Facts:
skavas (skanin gruskikul) (steflim 249)
fludris (skanin plupe) (steflim 249)
tritum (skanin taba) (steflim 216)
taba (koro tuzem,mikis,gruskikul,stura) (skanin digrim) (steflim 216)
buduru (koro stastu,gruston,tritum) (steflim 482)
fadal (steflim 482)
tafal (steflim 216)
tresen (skanin mikis) (steflim 901)
plisistos (koro drorer,brigi,druful) (steflim 901)
klepe (skanin trefla) (steflim 482)
klatra (steflim 249)
drorer (skanin trograk) (steflim 482)
stura (skanin grorol) (steflim 216)
sare (skanin rinam) (steflim 482)
visis (skanin grafla) (steflim 249)
ruzo (koro grama,katiska,fadal,neskas) (skanin somi) (steflim 901)
mepu (koro godru,neskas,gruskikul,driplik) (skanin pladruplik) (steflim 249)
klagremi (steflim 901)
stastu (steflim 482)
lila (skanin kena) (steflim 901)
brofek (koro tepin,visis) (steflim 216)
skolon (koro tepin,skopal) (skanin fuskibril) (steflim 216)
brigi (skanin torom) (steflim 249)
lafa (steflim 216)
stestu (koro vuzil,tepin) (skanin godru) (steflim 482)
setro (koro klepe,tepin,rapas,skopal) (steflim 249)
fistor (steflim 482)
gruskikul (steflim 901)
zevim (koro tadar,mikis,tepin,fadal,stastum,fludris) (skanin grama) (steflim 482)
somi (steflim 249)
grama (steflim 901)
rinam (koro letol,rigur,klatra) (steflim 901)
sali (skanin tadar) (steflim 249)
lekek (koro tepin,trograk,sivo) (steflim 482)
madros (koro gagose,zalon,nipa,drozo) (skanin klepe) (steflim 249)
tadar (skanin tafal) (steflim 249)
trograk (skanin lila) (steflim 216)
tazor (koro grorol) (skanin brigol) (steflim 249)
bofak (koro tepin,grorol) (skanin tazor) (steflim 249)
kugro (steflim 482)
tepin (steflim 901)
brigol (koro klepe,vekitan) (skanin rapas) (steflim 249)
pladruplik (koro sivo) (steflim 482)
stezu (skanin madros) (steflim 901)
letol (steflim 482)
vuzil (steflim 216)
fuskibril (koro letol,stezu,mikis,fludris,plogruflas) (skanin flikle) (steflim 249)
godru (steflim 901)
nipa (skanin vuzil) (steflim 901)
neskas (steflim 901)
flegel (koro mikis,fadal,vekitan,neskas,klatra,somi) (skanin klide) (steflim 482)
kena (koro lafa) (steflim 216)
plupe (koro lafa,rigur,katiska,fistor) (steflim 249)
druful (skanin bofak) (steflim 482)
lanuta (steflim 216)
rigur (skanin gruston) (steflim 482)
tuzem (steflim 216)
torom (skanin tritum) (steflim 482)
grorol (skanin katiska) (steflim 482)
trefla (steflim 482)
zalon (skanin fludris) (steflim 249)
vekitan (skanin drorer) (steflim 249)
zipel (koro stastu,lanuta,tafal) (steflim 901)
sivo (steflim 216)
gagose (skanin kugro) (steflim 901)
flikle (koro klagremi,kugro) (skanin druful) (steflim 901)
skopal (skanin zevim) (steflim 216)
gruston (skanin rutro) (steflim 216)
rogrem (koro lafa,lanuta,rapas,tritum) (steflim 249)
klide (koro rikaster,rigur,stastu,rapas,visis,plogruflas) (skanin brofek) (steflim 901)
stastum (steflim 901)
rikaster (steflim 482)
drozo (steflim 216)
rapas (steflim 901)
driplik (skanin plisistos) (steflim 482)
grafla (skanin setro) (steflim 249)
rutro (koro grama,klepe,brigi,fludris) (skanin ruzo) (steflim 216)
mikis (steflim 249)
katiska (skanin tresen) (steflim 216)
plogruflas (steflim 482)
digrim (koro visis,sare,driplik) (steflim 216)

Known rows:
druful: -17   8  10 -11 -12 -22  -4   3   1  22  -5 -15  -9
vekitan:  8  4  5 -1  5 21  1  0 -1  9 -2  2  0
zevim:   8  -7   6   0  -4 -14   6   5   7  -3  -1  -3   8
grorol:   0   0   5   7  -8 -10  -7  -1  -3   6   0   2   5
lila:  0  1  3  8 -6  6 -8  0  1  0  2 -1  0
madros: -3  3  7  0 -1 17 -1 -1  5  7  1  4  0
flegel: 18 -6  6  1  3 -7  8  6 -5  3 -1 -8  5
gagose:   3   7   2   5  -3   6 -12   0  -4   4  -2  -3  -1
gruston:  1  2  9  8 -3  6 -8 -3  1  8  1  0  2
grafla: -4  3  6 -1 -1 17 -1 -1  5  9  1  3 -1
tritum:  -1   1  10   9  -2   6 -12  -2   1   5   2   0   2
brigi:  5  4  4  0  4 20 -2 -1 -1 12 -2  3  0
klepe:  3 -3  6  5 -5 -9  0  1 -4  4  1 -2  3
drorer:  2  0  5  8 -7 -8 -5 -1 -7 10  1 -1  3
nipa:   2   7   3   5  -3   7 -12   0  -5   3  -2  -2  -1
plupe: -9 -2 15 -2  0 18 -5  6  7 -4  7  3  1
stastum:  0  3  3  4 -6  5 -6  1  2  2  0 -4 -1
sivo: -2  4  8  5 -5  1 -7 -3  6  7 -1 -2  2
gruskikul: -4  1  4  6 -9  4 -1  1  7 -3  4 -4 -1
setro:  -9  -2   9  -5  -3   8   1   3  22 -11   1   9   7
neskas:  4  2  4  4 -4  5 -1  3  3 -1  1 -6 -1
rinam:  -2  -2   9   4  -6   5  -3   6   6 -10   5  -4   1
lekek:  -4  -2   5   1  -8 -18  -7   2   7  -3  -4   4  10
buduru:  -4   0  12   4  -4  -7 -15   4  -8   3   2  -1   4
brofek:  -8  -3  10   2  -8  -8  -8   1  22 -11  -1   5  10
kena:  -5  -5  17   7  -2   6 -14   4   5  -7   7   0   4
letol:  1 -1  7  5 -6 -8 -2  1 -6  9  1 -4  2
drozo:  0  3  8  6 -4  4 -6 -3  4 10  0 -3  0

Rows, some named above:
-1 -3  7  1 -4 17 13  0 12  5  5  1  0 -> mikis
-24  20  10 -25  -5  -7  -2   4  26   6  -9  -3   1 -> bofak
-14 -11  12 -17  -6 -20 -14   5  20  -2 -17  -5  -6 -> skolon
-1 -3  6  1 -4 16 12  1 12  4  5  1  0 -> mikis
  0   0   5   7  -8 -10  -7  -1  -4   7   0   1   5 -> grorol
 4 -1  9  7 -2  6 -5 -1  3  4  2 -3  2 -> katiska
 -5   3   2   1  -8  -6  -9   2  14 -10  -4   5   7 -> tepin
 4  2  4  4 -5  6  0  3  2  0  1 -6 -1 -> neskas
 7  4  5 -1  5 21  0  0 -1  9 -2  2  0 -> vekitan
 -6   4  10   3  -4   6 -19   5  -1  -6   2  -1   1 -> zipel
-25  37  11 -13 -11 -11  -8   5  11   9   2 -16  -2 -> rapas
-5  0  8  7 -9  0 -3 -3 11  4  2 -2  2 -> vuzil
 -4   2  15   6  -1   7 -17   2  -1   3   3  -2   1 -> lafa
  6   5   2   4  -1   7 -10   0  -5   2  -2  -3   0 -> stezu
-6 -1  6  3 -6 18  6 -1 10  6  5  3 -1 -> somi
-14 -11  12 -16  -6 -19 -13   5  22   0 -17  -5  -6 -> skolon
 -4   2  10   3  -2   6 -17   6   0 -10   2   0   2 -> klide
-23  32  10 -22  -3  -1  -1   4  17  16  -4  -8  -1 -> tazor
-4  0  5  6 -9  3 -2  3  7 -5  4 -3  1 -> plisistos
 7  2  7 -4  6 18  3  3  3  5 -2  1  0 -> mepu
 -5  -5  17   7  -2   6 -13   4   6  -8   7   0   4 -> kena
-3 -3 11  8 -7  1 -3  0 11 -3  4 -1  4 -> digrim
 1  2  7  7 -5  3 -7 -3  5  6  0 -1  2 -> trograk
-15  33  11 -24   1   3   9   7  15  16  -2 -15  -1 -> brigol
 9  4  6  7  2  7 -9 -3 -2  9 -3 -2  2 -> stura
 -4   0  12   5  -4  -8 -14   4  -8   3   2  -1   3 -> buduru
  2  -1   5  -1  -3 -18 -11   2   4  -4  -6   5  11 -> stestu
 1  2  8  8 -3  5 -9 -3  1  7  1 -1  2 -> gruston
-18  -1  10 -12 -10  -9  -9   5   9   5  -7 -13 -13 -> flikle
-5 -1  7  3 -6 17  7 -1 10  6  5  3 -1 -> somi
 2  2  5 -2  0 17  5  0  6  8  1  1 -1 -> fludris
  3   5   7   4   0   3 -11  -2   3   6  -4   0   3 -> skopal
 -4   2   9   5  -6  -8 -11   1  -9   9   2  -1   2 -> stastu
 -6  -3   7   5 -11 -13  -2   2   4   2   3  -1   5 -> pladruplik
 5 -2  6  5 -5 -9  3  2 -3  7  1 -6  2 -> fadal
 -3   3  11   6  -3   4 -12  -1   1   6   1  -3   1 -> lanuta
-1  7  7 -3  3 17 -8 -1  1  9 -2  5  0 -> visis
 4 -3  6  6 -6 -9  0  1 -3  7  1 -3  4 -> klepe
  7   1   8   6   1  -3 -12   2 -14   7  -1  -2   4 -> rigur
 7  4  4 -1  6 20  1  0 -1 10 -2  2  0 -> vekitan
-11 -12  13 -19  -3   4   8   8  16   8  -8 -11 -16 -> fuskibril
 10  -4   5   4   0   7   4   6   5 -10   3  -6   2 -> ruzo
-10   2  16  -3   4  19 -16   5   0  -2   3   6   1 -> rogrem
-5  0 10  8 -8  4 -6 -2  7  5  4 -2  0 -> tafal
-21  33  10 -22  -4  -1  -1   4  17  17  -4  -9  -1 -> tazor
 -6   2   2   1  -8  -6 -10   2  15 -11  -4   4   7 -> tepin

